Here is a tiny trained network, its code and every weight. The questions are about switching its units off for an input and a target symbol, where a switched-off unit gives its printed mean instead of its output.

import numpy as np


def w(rows, s, z=0):
    codes = np.array(rows[::2]) - 128.0
    scale = np.full(codes.shape[1], s)
    scale[-1] = z or s
    return codes * scale


def f(y):
    return y / 2 * (1 + np.tanh(0.7978845608 * (y + 0.044715 * y**3)))


def softmax(a):
    e = np.exp(a - a.max(-1, keepdims=True))
    return e / e.sum(-1, keepdims=True)


def log_softmax(a):
    a = a - a.max(-1, keepdims=True)
    return a - np.log(np.exp(a).sum(-1, keepdims=True))


def net(x, mask):
    ids = ['ΔΨΩγημξπτφ'.index(c) for c in x.split()]
    T = len(ids)
    res = E[ids] + P[:T]
    r = res
    for j in range(3):
        rows = slice(3 * j, 3 * j + 3)
        q, k, v = (r @ M[0][rows].T for M in (Q, K, V))
        z = softmax(np.where(np.tri(T) > 0, q @ k.T / 3**0.5, -1e9)) @ v
        o = O[0][rows]
        res = res + np.where(mask[j], z, o[:, -1]) @ o[:, :-1]
    y = f(res @ A[0][:, :-1].T + A[0][:, -1])
    res = res + np.where(mask[3:11], y, B[0][:, -1]) @ B[0][:, :-1]
    return log_softmax(res[-1] @ U[:, :-1].T + U[:, -1])


Q, K, V, O, A, B = {}, {}, {}, {}, {}, {}
E = w([
[40,115,120],'Δ',
[78,178,14],'Ψ',
[125,104,231],'Ω',
[129,171,78],'γ',
[161,121,242],'η',
[91,145,105],'μ',
[117,137,153],'ξ',
[27,163,1],'π',
[165,143,192],'τ',
[111,149,119],'φ',
],0.0087)
P = w([
[65,108,150],'0',
[205,139,87],'1',
[40,160,174],'2',
[135,49,96],'3',
[192,183,103],'4',
[55,164,159],'5',
[133,6,92],'6',
[171,191,121],'7',
[28,209,189],'8',
[129,44,103],'9',
],0.016)
Q[0] = w([
[184,121,93],'h0',
[253,126,121],'h0',
[119,138,93],'h0',
[132,144,143],'h1',
[206,104,74],'h1',
[91,130,132],'h1',
[110,166,87],'h2',
[126,89,147],'h2',
[93,152,88],'h2',
],0.02)
K[0] = w([
[156,249,123],'h0',
[131,226,174],'h0',
[142,149,48],'h0',
[137,123,116],'h1',
[119,199,145],'h1',
[125,89,125],'h1',
[144,69,124],'h2',
[110,159,123],'h2',
[142,41,113],'h2',
],0.017)
V[0] = w([
[29,125,101],'h0',
[176,111,151],'h0',
[97,171,44],'h0',
[9,62,189],'h1',
[103,172,130],'h1',
[23,180,199],'h1',
[81,143,135],'h2',
[143,98,150],'h2',
[111,83,126],'h2',
],0.013)
O[0] = w([
[202,144,52,217],'h0',
[105,106,170,77],'h0',
[119,173,63,234],'h0',
[173,4,60,254],'h1',
[103,111,144,161],'h1',
[105,48,143,234],'h1',
[193,161,103,172],'h2',
[97,86,85,116],'h2',
[127,93,111,183],'h2',
],0.011,0.0047)
A[0] = w([
[101,46,143,131],'n0',
[83,44,166,11],'n1',
[59,107,122,160],'n2',
[163,203,87,73],'n3',
[101,111,137,113],'n4',
[33,53,151,179],'n5',
[17,217,181,141],'n6',
[2,134,25,105],'n7',
],0.0085,0.011)
B[0] = w([
[133,181,132,219],'n0',
[90,148,46,145],'n1',
[140,107,155,172],'n2',
[159,149,150,168],'n3',
[139,132,126,124],'n4',
[168,129,158,226],'n5',
[6,94,100,184],'n6',
[157,141,178,254],'n7',
],0.015,0.0091)
U = w([
[142,75,51,182],'Δ',
[104,252,121,97],'Ψ',
[208,115,197,181],'Ω',
[33,129,40,72],'γ',
[102,119,218,104],'η',
[117,156,108,150],'μ',
[104,141,141,144],'ξ',
[213,227,118,2],'π',
[50,70,138,96],'τ',
[79,130,89,136],'φ',
],0.011,0.0087)

Each question gives the input, a string of symbols that net reads in full, and the target symbol t.
The units are the heads (3 rows each of Q, K, V and O) and the neurons (one row each of A and B). Each row of codes is followed by its name. A weight is (code - 128) times the scale printed after its matrix; where a second scale follows, it is the last column's (O, A, B and U).
mask holds one flag per unit, heads first, then neurons. A switched-off unit (its flag False) gives its mean, the last column of its rows in O or B, instead of its output. The means were averaged over made-up inputs and are rounded, as every weight is.
A unit's drop is (log p(t) with every unit on - log p(t) with that unit switched off) / (log p(t) with every unit on - log p(t) with every unit switched off).
The circuit of an input: a set's keep is (log p(t) with only the set's units on - log p(t) with every unit switched off) / (log p(t) with every unit on - log p(t) with every unit switched off). Starting from all 11 units, units are removed one at a time, each time the one whose removal leaves the highest keep (on an exact tie, the one counted first), for as long as the keep stays at least 0.8.
circuit, biggest first: the units of the circuit, biggest drop first
unit that matters most: the unit with the biggest drop
top k neurons: the k neurons with the biggest drops, biggest first
input Ψ Ψ Ψ τ Ψ Ψ γ Δ π, target γ: circuit, biggest first	n6
input π Ψ Ψ τ ξ Ω, target τ: circuit, biggest first	h0, n6, n7
input Ψ Δ μ Ψ τ Ω γ Ω η, target γ: circuit, biggest first	n6, h1, n7
input γ μ φ Ψ Ψ η γ, target Ω: circuit, biggest first	h1, n5, n6
input π Ψ Ψ, target π: circuit, biggest first	h0, n6
input γ Ω π φ φ Ω Ω Ψ τ, target Ω: circuit, biggest first	h1, h0
input γ γ Ψ, target γ: circuit, biggest first	n6, h1
input Ψ Ω Ψ Ψ Ψ Δ, target Ψ: top 2 neurons	n7, n3
input Ω Ψ μ η, target Δ: circuit, biggest first	n7, h1
input η Ψ τ π γ η, target π: circuit, biggest first	h0, h1
input Ψ Ω π Ω τ Ψ τ μ π, target τ: circuit, biggest first	n6, h0
input τ Ω μ, target τ: circuit, biggest first	n6, h1, h0, n0
input τ Ψ η, target τ: circuit, biggest first	h1, n6, h0, n7
input φ Ω μ τ Ω Ω, target τ: circuit, biggest first	h0, n6, n7
input Ψ π η, target Ψ: unit that matters most	h0
input Ψ μ γ Ψ Ψ π, target Ψ: top 3 neurons	n7, n3, n6
input γ Ω Ω, target γ: top 3 neurons	n6, n7, n5
input Ψ φ Ψ η Ω φ, target η: top 2 neurons	n5, n2
input Ω Ψ Ψ Ω ξ γ π γ τ, target π: top 2 neurons	n6, n3
input Ψ η ξ Ψ γ, target γ: top neuron	n6
input π τ Ψ π π, target π: top 3 neurons	n6, n7, n3
input γ Ψ π η, target Δ: top 3 neurons	n7, n5, n0
input μ Ω Ω η γ ξ γ Ω Δ, target γ: top 2 neurons	n6, n5
input ξ Ψ Ψ γ Ψ Ψ Ψ π μ τ, target Δ: top 3 neurons	n7, n5, n0
input μ Ψ Ψ Ω ξ μ Ω Ψ φ, target Ω: top 2 neurons	n6, n5
